Below are the code and all the weights of a small trained network. Each question names an input and a class and asks about switching units off, where a switched-off unit gives its printed mean instead of its output.

import numpy as np


def w(rows, s, z=0):
    codes = np.array(rows[::2]) - 128.0
    scale = np.full(codes.shape[1], s)
    scale[-1] = z or s
    return codes * scale


def norm(h):
    return h / np.sqrt((h * h).mean(-1, keepdims=True) + 1e-5)


def f(y):
    return y / 2 * (1 + np.tanh(0.7978845608 * (y + 0.044715 * y**3)))


def log_softmax(a):
    a = a - a.max(-1, keepdims=True)
    return a - np.log(np.exp(a).sum(-1, keepdims=True))


def net(x, mask):
    res = np.array(x, float).reshape(1, 5) / 4 @ E
    u = 0
    for l in range(3):
        y = f(norm(res) @ A[l][:, :-1].T + A[l][:, -1])
        res = res + np.where(mask[u : u + 4], y, B[l][:, -1]) @ B[l][:, :-1]
        u += 4
    return log_softmax(norm(res)[-1] @ U[:, :-1].T + U[:, -1])


A, B = {}, {}
E = w([
[4,186,156,43],'x0',
[125,120,129,129],'x1',
[129,131,127,127],'x2',
[155,25,190,49],'x3',
[133,43,1,182],'x4',
],0.005)
A[0] = w([
[2,72,29,83,1],'L0N1',
[235,115,65,134,100],'L0N2',
[167,103,144,79,136],'L0N3',
[109,55,157,100,96],'L0N4',
],0.0077,0.0034)
B[0] = w([
[254,205,153,165,231],'L0N1',
[115,101,153,152,251],'L0N2',
[238,148,112,111,182],'L0N3',
[113,131,136,92,183],'L0N4',
],0.0092,0.0021)
A[1] = w([
[97,85,104,70,4],'L1N1',
[48,97,253,185,56],'L1N2',
[157,176,141,184,129],'L1N3',
[173,54,64,167,103],'L1N4',
],0.0068,0.002)
B[1] = w([
[187,227,135,149,92],'L1N1',
[93,173,92,211,143],'L1N2',
[91,177,104,254,211],'L1N3',
[81,127,91,58,252],'L1N4',
],0.007,0.0022)
A[2] = w([
[251,210,103,120,82],'L2N1',
[112,59,221,215,57],'L2N2',
[254,188,59,97,130],'L2N3',
[158,152,105,192,4],'L2N4',
],0.0078,0.0017)
B[2] = w([
[182,226,177,169,243],'L2N1',
[182,254,133,137,140],'L2N2',
[174,88,178,76,252],'L2N3',
[193,183,134,219,181],'L2N4',
],0.0083,0.0022)
U = w([
[136,201,147,206,239],'0',
[213,137,181,71,151],'1',
[118,119,23,175,53],'2',
[125,49,116,98,201],'3',
[5,187,117,115,153],'4',
[91,147,208,43,4],'5',
],0.016,0.0022)

Each question gives the input, the list of numbers given to net, and the class t.
The units are the neurons (one row each of A and B). Each row of codes is followed by its name. A weight is (code - 128) times the scale printed after its matrix; where a second scale follows, it is the last column's (A, B and U).
mask holds one flag per neuron, layer by layer. A switched-off neuron (its flag False) gives its mean, the last column of its row in B, instead of its output. The means were averaged over made-up inputs and are rounded, as every weight is.
A unit's drop is (log p(t) with every unit on - log p(t) with that unit switched off) / (log p(t) with every unit on - log p(t) with every unit switched off).
The circuit of an input: a set's keep is (log p(t) with only the set's units on - log p(t) with every unit switched off) / (log p(t) with every unit on - log p(t) with every unit switched off). Starting from all 12 units, units are removed one at a time, each time the one whose removal leaves the highest keep (on an exact tie, the one counted first), for as long as the keep stays at least 0.8.
circuit, biggest first: the units of the circuit, biggest drop first
unit that matters most: the unit with the biggest drop
k most important neurons: the k neurons with the biggest drops, biggest first
top k neurons in layer l: the k neurons of layer l with the biggest drops, biggest first
drop of u: that unit's drop, to one decimal
input [4,-1,1,-3,-7], class 4: circuit, biggest first	[L0N1 L2N3 L2N1]
input [1,5,4,-5,-4], class 4: circuit, biggest first	[L0N1 L2N1]
input [3,6,8,-1,-6], class 4: top 2 neurons in layer 2	[L2N3 L2N1]
input [-7,-2,8,1,5], class 3: 2 most important neurons	[L1N4 L0N1]
input [4,0,1,4,5], class 1: unit that matters most	L2N3
input [4,-3,3,-3,4], class 0: 2 most important neurons	[L0N1 L1N3]
input [1,-3,0,-3,-1], class 4: 2 most important neurons	[L0N1 L0N3]
input [3,-8,-6,0,5], class 0: top 2 neurons in layer 2	[L2N1 L2N4]
input [5,-5,1,-2,4], class 0: drop of L1N3	0.2
input [8,8,1,-1,7], class 0: drop of L0N1	1.2
input [4,7,8,-6,7], class 0: drop of L0N1	1.8
